Here is a tiny trained network, its code and every weight. The questions are about switching its units off for an input and a class, where a switched-off unit gives its printed mean instead of its output.

import numpy as np


def w(rows, s, z=0):
    codes = np.array(rows[::2]) - 128.0
    scale = np.full(codes.shape[1], s)
    scale[-1] = z or s
    return codes * scale


def norm(h):
    return h / np.sqrt((h * h).mean(-1, keepdims=True) + 1e-5)


def f(y):
    return y / 2 * (1 + np.tanh(0.7978845608 * (y + 0.044715 * y**3)))


def log_softmax(a):
    a = a - a.max(-1, keepdims=True)
    return a - np.log(np.exp(a).sum(-1, keepdims=True))


def net(x, mask):
    res = np.array(x, float).reshape(1, 2) / 4 @ E
    u = 0
    for l in range(3):
        y = f(norm(res) @ A[l][:, :-1].T + A[l][:, -1])
        res = res + np.where(mask[u : u + 10], y, B[l][:, -1]) @ B[l][:, :-1]
        u += 10
    return log_softmax(norm(res)[-1] @ U[:, :-1].T + U[:, -1])


A, B = {}, {}
E = w([
[17,62,4,76,171],'x0',
[159,219,14,7,96],'x1',
],0.0017)
A[0] = w([
[126,111,136,127,117,180],'L0N1',
[158,180,105,75,46,109],'L0N2',
[111,29,156,208,92,176],'L0N3',
[130,179,203,131,93,164],'L0N4',
[152,195,146,190,70,184],'L0N5',
[128,40,116,95,92,155],'L0N6',
[118,70,178,119,212,175],'L0N7',
[147,213,118,3,44,247],'L0N8',
[46,93,82,84,177,138],'L0N9',
[46,118,51,134,157,155],'L0N10',
],0.0031,0.0012)
B[0] = w([
[149,226,120,74,116,142],'L0N1',
[97,72,151,142,210,165],'L0N2',
[68,181,174,15,87,178],'L0N3',
[135,174,82,186,139,157],'L0N4',
[110,213,61,213,170,165],'L0N5',
[217,138,161,111,53,145],'L0N6',
[146,143,130,111,3,156],'L0N7',
[181,93,236,115,234,253],'L0N8',
[186,192,151,218,87,195],'L0N9',
[164,212,211,208,207,194],'L0N10',
],0.0018,0.0022)
A[1] = w([
[156,156,80,45,121,142],'L1N1',
[156,83,155,125,248,166],'L1N2',
[53,98,58,105,112,119],'L1N3',
[108,165,152,195,112,216],'L1N4',
[170,89,85,108,82,6],'L1N5',
[28,51,20,147,157,110],'L1N6',
[93,218,103,94,8,147],'L1N7',
[146,148,138,90,254,128],'L1N8',
[153,151,133,128,139,152],'L1N9',
[39,90,29,106,161,64],'L1N10',
],0.0035,0.0011)
B[1] = w([
[86,131,231,106,127,179],'L1N1',
[145,144,47,185,110,219],'L1N2',
[162,184,146,168,130,155],'L1N3',
[87,112,55,69,126,209],'L1N4',
[157,157,185,75,48,64],'L1N5',
[185,173,139,203,160,219],'L1N6',
[157,143,85,179,52,126],'L1N7',
[58,116,120,127,4,255],'L1N8',
[120,104,80,156,94,161],'L1N9',
[143,158,119,154,165,197],'L1N10',
],0.003,0.0015)
A[2] = w([
[75,89,202,158,193,235],'L2N1',
[219,160,146,183,132,167],'L2N2',
[146,183,89,49,116,106],'L2N3',
[88,96,140,63,175,169],'L2N4',
[98,18,197,124,175,55],'L2N5',
[111,155,117,106,67,177],'L2N6',
[188,145,208,101,162,132],'L2N7',
[174,105,136,126,98,254],'L2N8',
[131,183,121,1,133,132],'L2N9',
[121,42,73,180,125,67],'L2N10',
],0.0045,0.00089)
B[2] = w([
[232,125,152,49,125,210],'L2N1',
[148,235,71,155,222,248],'L2N2',
[154,6,192,130,24,223],'L2N3',
[196,140,225,200,136,118],'L2N4',
[217,34,212,82,95,142],'L2N5',
[64,124,103,76,183,187],'L2N6',
[20,58,23,141,121,162],'L2N7',
[56,92,83,124,202,160],'L2N8',
[181,46,251,158,129,242],'L2N9',
[54,100,102,43,14,148],'L2N10',
],0.0027,0.0015)
U = w([
[202,32,243,97,102,183],'0',
[155,238,72,220,232,170],'1',
[1,113,55,77,41,2],'2',
],0.0078,0.0026)

Each question gives the input, the list of numbers given to net, and the class t.
The units are the neurons (one row each of A and B). Each row of codes is followed by its name. A weight is (code - 128) times the scale printed after its matrix; where a second scale follows, it is the last column's (A, B and U).
mask holds one flag per neuron, layer by layer. A switched-off neuron (its flag False) gives its mean, the last column of its row in B, instead of its output. The means were averaged over made-up inputs and are rounded, as every weight is.
A unit's drop is (log p(t) with every unit on - log p(t) with that unit switched off) / (log p(t) with every unit on - log p(t) with every unit switched off).
The circuit of an input: a set's keep is (log p(t) with only the set's units on - log p(t) with every unit switched off) / (log p(t) with every unit on - log p(t) with every unit switched off). Starting from the 12 units with the biggest drops (on a tie, the unit counted first), units are removed one at a time, each time the one whose removal leaves the highest keep (on an exact tie, the one counted first), for as long as the keep stays at least 0.8.
circuit, biggest first: the units of the circuit, biggest drop first
unit that matters most: the unit with the biggest drop
top k neurons: the k neurons with the biggest drops, biggest first
k most important neurons of layer l: the k neurons of layer l with the biggest drops, biggest first
drop when u is switched off: that unit's drop, to one decimal
input [2,0], class 2: unit that matters most -> L1N1
input [4,4], class 0: circuit, biggest first -> L1N1; L0N8; L2N9
input [-7,-5], class 1: circuit, biggest first -> L2N2; L2N3; L2N9
input [7,-6], class 1: circuit, biggest first -> L1N6; L2N3
input [-3,-1], class 2: 2 most important neurons of layer 0 -> L0N10; L0N9
input [2,-1], class 2: top 4 neurons -> L1N7; L0N8; L1N6; L1N4
input [3,-2], class 2: top 2 neurons -> L1N7; L0N8
input [-2,3], class 2: top 4 neurons -> L1N2; L1N8; L0N3; L0N2
input [-3,-3], class 2: top 2 neurons -> L0N8; L1N1
input [-4,5], class 0: top 2 neurons -> L1N6; L2N9
input [1,0], class 2: 2 most important neurons of layer 1 -> L1N6; L1N4
input [-3,2], class 2: top 2 neurons -> L1N2; L1N8
input [-7,8], class 0: 3 most important neurons of layer 2 -> L2N9; L2N3; L2N7
input [8,6], class 1: 2 most important neurons of layer 0 -> L0N3; L0N10
input [-2,-1], class 2: unit that matters most -> L1N7
input [2,-3], class 2: 2 most important neurons of layer 1 -> L1N7; L1N1
input [5,8], class 0: top 2 neurons -> L2N9; L2N3
input [-2,7], class 0: drop when L2N9 is switched off -> 0.1
input [-4,8], class 0: drop when L2N9 is switched off -> 0.2
input [-4,-2], class 1: unit that matters most -> L1N8
